The symbols move the items like this.
muba: sa>fovo, se>geko
sepe: sa>bufu, se>giki
gado: sa>lime, se>kedi
puba: sa>giti, se>bubo
muro: sa>misu, se>tida
gome: sa>kiga, se>disi
pupe: sa>malo, se>sere
tida: sa>tiro, se>muro
sazo: sa>loso, se>zika
lime: sa>zibi, se>beda
mafa: sa>teko, se>gagu
kifu: sa>dase, se>nuze
nuze: sa>gome, se>kifu
rivi: sa>keku, se>vebe
giki: sa>mafa, se>sepe
fomo: sa>vora, se>kepe
misu: sa>gabu, se>nivo
bufu: sa>geko, se>fovo
gagu: sa>sepe, se>mafa
luro: sa>puba, se>pode
sere: sa>gado, se>pupe
vebe: sa>sazo, se>rivi
zibi: sa>muba, se>gela
zuna: sa>nivo, se>gabu
lota: sa>bubo, se>giti
gela: sa>beda, se>zibi
malo: sa>muro, se>tiro
dase: sa>lota, se>nudu
vamu: sa>vebe, se>keku
pode: sa>fomo, se>luro
teko: sa>zika, se>loso
bubo: sa>pode, se>puba
nivo: sa>tida, se>misu
geko: sa>gela, se>muba
favo: sa>disi, se>kiga
nudu: sa>nuze, se>dase
zika: sa>rivi, se>sazo
beda: sa>kedi, se>lime
tadu: sa>kepe, se>vora
kiga: sa>zuna, se>favo
loso: sa>gagu, se>teko
kedi: sa>pupe, se>gado
gabu: sa>favo, se>zuna
vora: sa>vamu, se>tadu
tiro: sa>sere, se>malo
keku: sa>tadu, se>vamu
disi: sa>kifu, se>gome
fovo: sa>giki, se>bufu
giti: sa>nudu, se>lota
kepe: sa>luro, se>fomo

In the rows, 473 means zero.

The rows follow the links: the fewer symbols apart two items are, the more alike their rows tend to be.

Each row is also shifted at random along 3 hidden directions that mean nothing.

Some items, each with a row of numbers:
tadu:  383   417   514   577   620   392   471   552   579   588   435   530   396   471   510   505   502   405   418   705   416   598   430   713   409   423
favo:  371   621   555   543   576   543   505   473   359   515   437   407   436   542   532   352   346   435   454   337   509   486   460   337   639   568
zibi:  373   437   375   705   566   440   650   633   573   569   479   493   388   432   556   479   521   741   636   517   409   468   464   499   439   564
nivo:  790   607   454   320   466   388   383   384   456   348   587   456   507   442   373   419   481   439   552   494   468   463   441   566   396   504
giti:  326   411   652   641   548   501   625   531   527   628   404   547   470   344   565   558   403   545   392   476   351   413   589   479   448   388
gela:  653   495   410   375   466   338   413   396   548   367   637   531   468   465   366   515   562   477   595   601   440   498   425   606   307   471
gado:  487   403   501   515   384   417   524   380   576   523   544   615   408   556   447   478   567   572   536   581   517   594   593   378   508   465
vebe:  465   367   352   499   429   479   552   653   535   457   372   386   485   358   545   560   479   556   496   406   411   266   402   547   359   413
sere:  807   395   371   442   430   343   465   472   580   416   595   546   449   531   424   495   652   577   576   604   503   552   450   512   396   472
muba:  443   406   407   522   381   510   555   533   462   507   425   451   460   553   531   475   504   596   500   375   528   427   506   280   584   526
pupe:  627   403   433   615   528   341   593   542   601   527   550   590   407   463   527   527   570   717   628   567   378   527   494   544   392   479
kepe:  587   300   491   423   357   431   395   503   554   506   438   537   487   502   514   539   585   376   356   583   510   559   480   529   475   364
vora:  152   280   471   442   368   536   557   461   523   532   385   519   492   453   492   554   480   409   434   503   487   447   578   400   488   391
fovo:  229   490   288   592   506   509   602   609   453   453   429   365   458   426   518   459   453   656   646   380   426   324   369   456   495   631
gome:  842   578   427   515   611   387   478   674   493   375   485   357   509   310   542   524   427   589   547   412   318   277   301   635   288   490
gabu:  490   551   381   495   480   513   514   543   396   466   469   355   463   507   512   458   433   600   537   331   494   373   433   339   554   592
luro:  445   301   663   566   465   468   482   443   573   633   413   611   478   496   527   566   501   424   263   565   484   605   617   438   519   302
bufu:  486   645   598   396   514   502   401   322   382   429   527   488   508   435   369   429   378   338   438   480   412   506   519   507   429   444

The symbols that take the first to the second take the third to the fourth. What is the fourth?
Answer with the item's name.
 453   569   449   545   601   389   515   396   529   503   625   591   415   468   379   445   495   507   627   629   409   620   490   621   401   546
to  452   404   459   356   323   556   482   490   395   393   356   401   570   384   484   533   386   411   399   288   466   262   510   343   472   390
as  900   625   583   398   570   391   354   455   434   386   540   461   490   457   477   452   453   461   437   416   458   473   426   522   441   484
to sepe

 375   630   422   378   515   474   444   349   389   383   555   422   531   385   313   421   391   401   580   516   354   406   425   594   350   497
to  560   429   720   580   509   515   546   506   455   560   364   500   519   396   590   527   351   508   288   338   418   449   603   343   528   331
as  583   310   378   461   279   465   489   440   556   461   520   546   463   575   448   511   616   563   545   474   548   497   566   305   511   483
to bubo

 424   618   490   533   568   562   453   507   381   503   433   394   460   512   517   368   380   500   493   351   498   468   423   366   590   584
to  506   533   412   473   445   529   458   566   418   444   387   346   475   509   563   413   482   520   459   338   573   399   398   376   580   535
as  667   390   563   554   414   455   548   493   514   517   480   606   445   519   535   511   525   606   486   425   531   556   587   297   558   473
to rivi

 903   543   612   440   550   329   353   412   509   432   595   559   453   547   452   471   523   454   445   559   493   629   459   540   421   486
to  634   483   479   434   493   476   479   529   426   415   409   342   530   369   535   520   375   432   422   348   428   269   414   465   394   416
as  604   522   462   240   356   459   360   290   448   329   558   487   532   472   301   473   501   328   473   493   496   475   495   485   399   440
to gome

 432   654   611   440   558   499   483   421   376   432   506   452   502   369   428   451   325   431   505   392   385   390   496   457   440   500
to  273   258   306   374   277   451   446   522   569   451   441   476   483   476   441   541   584   453   506   582   527   401   419   541   399   439
as  664   452   602   636   558   361   535   486   588   551   561   637   392   501   502   513   537   605   508   618   412   632   549   491   451   426
to teko

 425   532   578   461   606   461   345   452   445   526   464   500   437   533   497   385   455   301   352   588   521   633   395   592   521   451
to  446   530   556   635   534   519   591   543   433   544   452   499   430   513   542   432   435   610   481   358   463   486   564   285   611   532
as  607   499   734   542   544   389   468   316   508   579   583   670   435   572   431   453   489   444   375   595   443   726   649   419   530   388
to puba

 377   443   678   675   533   441   642   406   512   603   543   666   414   498   488   465   485   588   486   530   434   636   684   371   559   453
to  511   595   501   520   618   454   361   493   418   498   485   418   452   583   507   365   440   418   421   468   542   563   345   501   557   562
as  683   275   583   427   380   401   315   467   542   523   434   543   434   600   546   521   637   360   282   548   622   644   491   444   563   346
to gagu

 450   576   501   405   487   456   453   267   454   408   609   569   459   485   351   441   463   384   527   542   480   558   526   502   457   505
to  500   474   346   394   526   430   370   521   509   436   511   403   462   524   449   464   582   429   535   618   528   524   307   672   408   548
as  461   628   635   559   673   517   482   488   409   499   458   443   476   346   534   443   295   413   390   410   366   405   470   546   440   479
to luro

 485   340   594   553   475   449   451   479   576   586   446   583   433   487   505   532   540   393   334   640   479   603   510   571   470   351
to  517   294   463   504   354   518   490   570   543   502   373   469   494   431   562   567   497   452   364   403   491   407   526   396   490   340
as  543   493   522   206   309   542   225   295   355   398   457   406   513   683   404   404   537   243   299   403   710   598   483   312   633   460
to gome

 609   651   476   511   617   479   397   577   398   464   460   374   466   556   519   381   440   461   471   416   535   511   351   470   586   575
to  444   517   378   472   478   491   592   551   451   402   462   379   531   296   500   541   387   564   552   345   336   226   426   511   333   468
as  525   410   433   537   555   366   371   579   587   499   487   497   412   541   525   463   556   453   436   692   490   608   354   696   442   474
to luro

 529   389   536   507   458   429   514   385   543   495   571   631   438   494   406   508   552   560   540   566   459   583   616   469   429   448
to  394   462   471   424   473   424   372   468   522   513   465   454   458   499   437   461   511   319   426   639   512   555   399   620   460   467
as  542   575   532   407   455   530   377   526   345   434   395   357   469   561   548   373   431   421   358   330   572   492   378   358   629   501
to misu

 554   471   461   541   434   520   547   521   466   482   447   465   440   488   562   433   466   612   498   308   506   412   514   301   607   549
to  282   300   538   395   236   559   500   367   461   523   375   546   520   471   449   561   454   370   317   444   503   451   652   277   509   333
as  231   423   445   555   400   548   665   449   450   503   470   519   462   480   450   449   430   587   578   366   436   434   621   289   558   557
to giti

 605   516   394   267   367   535   395   440   380   343   450   349   581   362   403   487   418   362   469   311   453   239   451   454   411   441
to  527   628   639   445   570   529   413   385   379   456   483   454   507   384   465   416   324   352   403   410   414   466   490   501   445   447
as  369   600   329   525   630   489   408   600   426   427   451   319   459   467   488   372   451   481   562   488   483   394   279   659   423   607
to zika

